Here is a tiny trained network, its code and every weight. The questions are about switching its units off for an input and a class, where a switched-off unit gives its printed mean instead of its output.

import numpy as np


def w(rows, s, z=0):
    codes = np.array(rows[::2]) - 128.0
    scale = np.full(codes.shape[1], s)
    scale[-1] = z or s
    return codes * scale


def norm(h):
    return h / np.sqrt((h * h).mean(-1, keepdims=True) + 1e-5)


def f(y):
    return np.maximum(y, 0)


def log_softmax(a):
    a = a - a.max(-1, keepdims=True)
    return a - np.log(np.exp(a).sum(-1, keepdims=True))


def net(x, mask):
    res = np.array(x, float).reshape(1, 4) / 4 @ E
    u = 0
    for l in range(2):
        y = f(norm(res) @ A[l][:, :-1].T + A[l][:, -1])
        res = res + np.where(mask[u : u + 8], y, B[l][:, -1]) @ B[l][:, :-1]
        u += 8
    return log_softmax(norm(res)[-1] @ U[:, :-1].T + U[:, -1])


A, B = {}, {}
E = w([
[169,137,104,144,230,128,118,147],'x0',
[58,83,139,141,167,181,209,103],'x1',
[168,254,98,161,93,148,162,113],'x2',
[92,139,128,122,108,136,177,153],'x3',
],0.0038)
A[0] = w([
[109,154,133,105,130,148,153,117,80],'0.n0',
[154,196,101,102,122,145,124,112,52],'0.n1',
[129,164,124,105,255,111,178,162,65],'0.n2',
[101,39,95,111,168,135,222,95,61],'0.n3',
[133,132,110,140,183,117,184,127,102],'0.n4',
[142,146,142,139,163,129,130,145,72],'0.n5',
[152,71,126,106,198,108,69,130,5],'0.n6',
[151,77,109,107,183,118,74,129,6],'0.n7',
],0.0064,0.002)
B[0] = w([
[197,117,150,140,211,158,78,115,163],'0.n0',
[127,135,181,160,67,104,154,112,202],'0.n1',
[172,119,1,131,173,187,170,115,236],'0.n2',
[65,157,227,112,86,142,137,112,252],'0.n3',
[92,100,51,70,104,88,128,183,194],'0.n4',
[159,124,112,126,128,183,142,97,154],'0.n5',
[169,98,151,191,146,90,42,179,209],'0.n6',
[162,106,153,211,124,86,55,188,192],'0.n7',
],0.0075,0.004)
A[1] = w([
[15,88,227,98,188,141,153,93,26],'1.n0',
[150,52,167,187,187,98,78,155,87],'1.n1',
[154,145,72,162,118,112,86,122,142],'1.n2',
[146,146,71,105,115,78,27,147,154],'1.n3',
[174,63,171,174,225,68,57,161,3],'1.n4',
[139,100,134,202,153,124,47,167,35],'1.n5',
[195,254,157,151,106,66,134,73,22],'1.n6',
[115,4,120,45,107,23,76,139,106],'1.n7',
],0.0069,0.0017)
B[1] = w([
[59,79,188,211,155,48,158,40,245],'1.n0',
[140,92,107,162,33,117,116,232,234],'1.n1',
[42,135,202,133,125,178,147,143,203],'1.n2',
[100,89,154,193,135,134,189,64,219],'1.n3',
[144,10,82,183,122,139,21,246,246],'1.n4',
[189,55,130,139,95,138,105,202,222],'1.n5',
[83,166,90,7,125,9,69,183,254],'1.n6',
[254,190,133,86,164,221,108,90,225],'1.n7',
],0.0083,0.0049)
U = w([
[197,26,132,178,113,144,61,219,211],'0',
[140,159,16,134,202,203,222,130,95],'1',
[41,73,222,177,165,95,193,25,112],'2',
[95,206,116,24,100,23,106,157,181],'3',
[255,164,181,68,129,199,113,45,3],'4',
],0.0091,0.0023)

Each question gives the input, the list of numbers given to net, and the class t.
The units are the neurons (one row each of A and B). Each row of codes is followed by its name. A weight is (code - 128) times the scale printed after its matrix; where a second scale follows, it is the last column's (A, B and U).
mask holds one flag per neuron, layer by layer. A switched-off neuron (its flag False) gives its mean, the last column of its row in B, instead of its output. The means were averaged over made-up inputs and are rounded, as every weight is.
A unit's drop is (log p(t) with every unit on - log p(t) with that unit switched off) / (log p(t) with every unit on - log p(t) with every unit switched off).
The circuit of an input: a set's keep is (log p(t) with only the set's units on - log p(t) with every unit switched off) / (log p(t) with every unit on - log p(t) with every unit switched off). Starting from the 12 units with the biggest drops (on a tie, the unit counted first), units are removed one at a time, each time the one whose removal leaves the highest keep (on an exact tie, the one counted first), for as long as the keep stays at least 0.8.
units of the circuit, in order: the units of the circuit, biggest drop first
k most important neurons: the k neurons with the biggest drops, biggest first
k most important neurons of layer l: the k neurons of layer l with the biggest drops, biggest first
drop when u is switched off: that unit's drop, to one decimal
input [7,8,6,8], class 1: units of the circuit, in order -> 0.n2
input [5,6,1,-5], class 1: units of the circuit, in order -> 0.n2, 1.n4
input [-8,2,5,8], class 3: 2 most important neurons of layer 0 -> 0.n3, 0.n2
input [7,7,-2,6], class 2: 2 most important neurons -> 0.n3, 1.n0
input [-6,0,0,-3], class 4: 2 most important neurons -> 0.n3, 0.n2
input [4,3,0,0], class 1: units of the circuit, in order -> 0.n2, 1.n4
input [1,6,6,6], class 1: 2 most important neurons of layer 1 -> 1.n0, 1.n6
input [4,7,-5,1], class 2: 2 most important neurons -> 0.n3, 1.n0
input [-1,1,1,0], class 2: 3 most important neurons -> 0.n6, 0.n7, 0.n2
input [-8,0,-3,-8], class 4: 2 most important neurons of layer 0 -> 0.n6, 0.n7
input [-5,-4,-1,2], class 4: 2 most important neurons -> 1.n7, 0.n3
input [-2,7,8,7], class 2: 3 most important neurons of layer 0 -> 0.n2, 0.n7, 0.n6
input [-6,-8,-1,-4], class 4: 2 most important neurons -> 1.n7, 0.n6
input [-1,-5,4,-8], class 3: units of the circuit, in order -> 1.n6
input [3,5,0,7], class 2: 2 most important neurons -> 0.n3, 1.n0
input [6,2,-1,5], class 1: drop when 0.n2 is switched off -> 0.9
input [-7,-7,3,-2], class 3: drop when 1.n6 is switched off -> 0.1
input [-7,0,-7,5], class 2: drop when 1.n0 is switched off -> 0.4
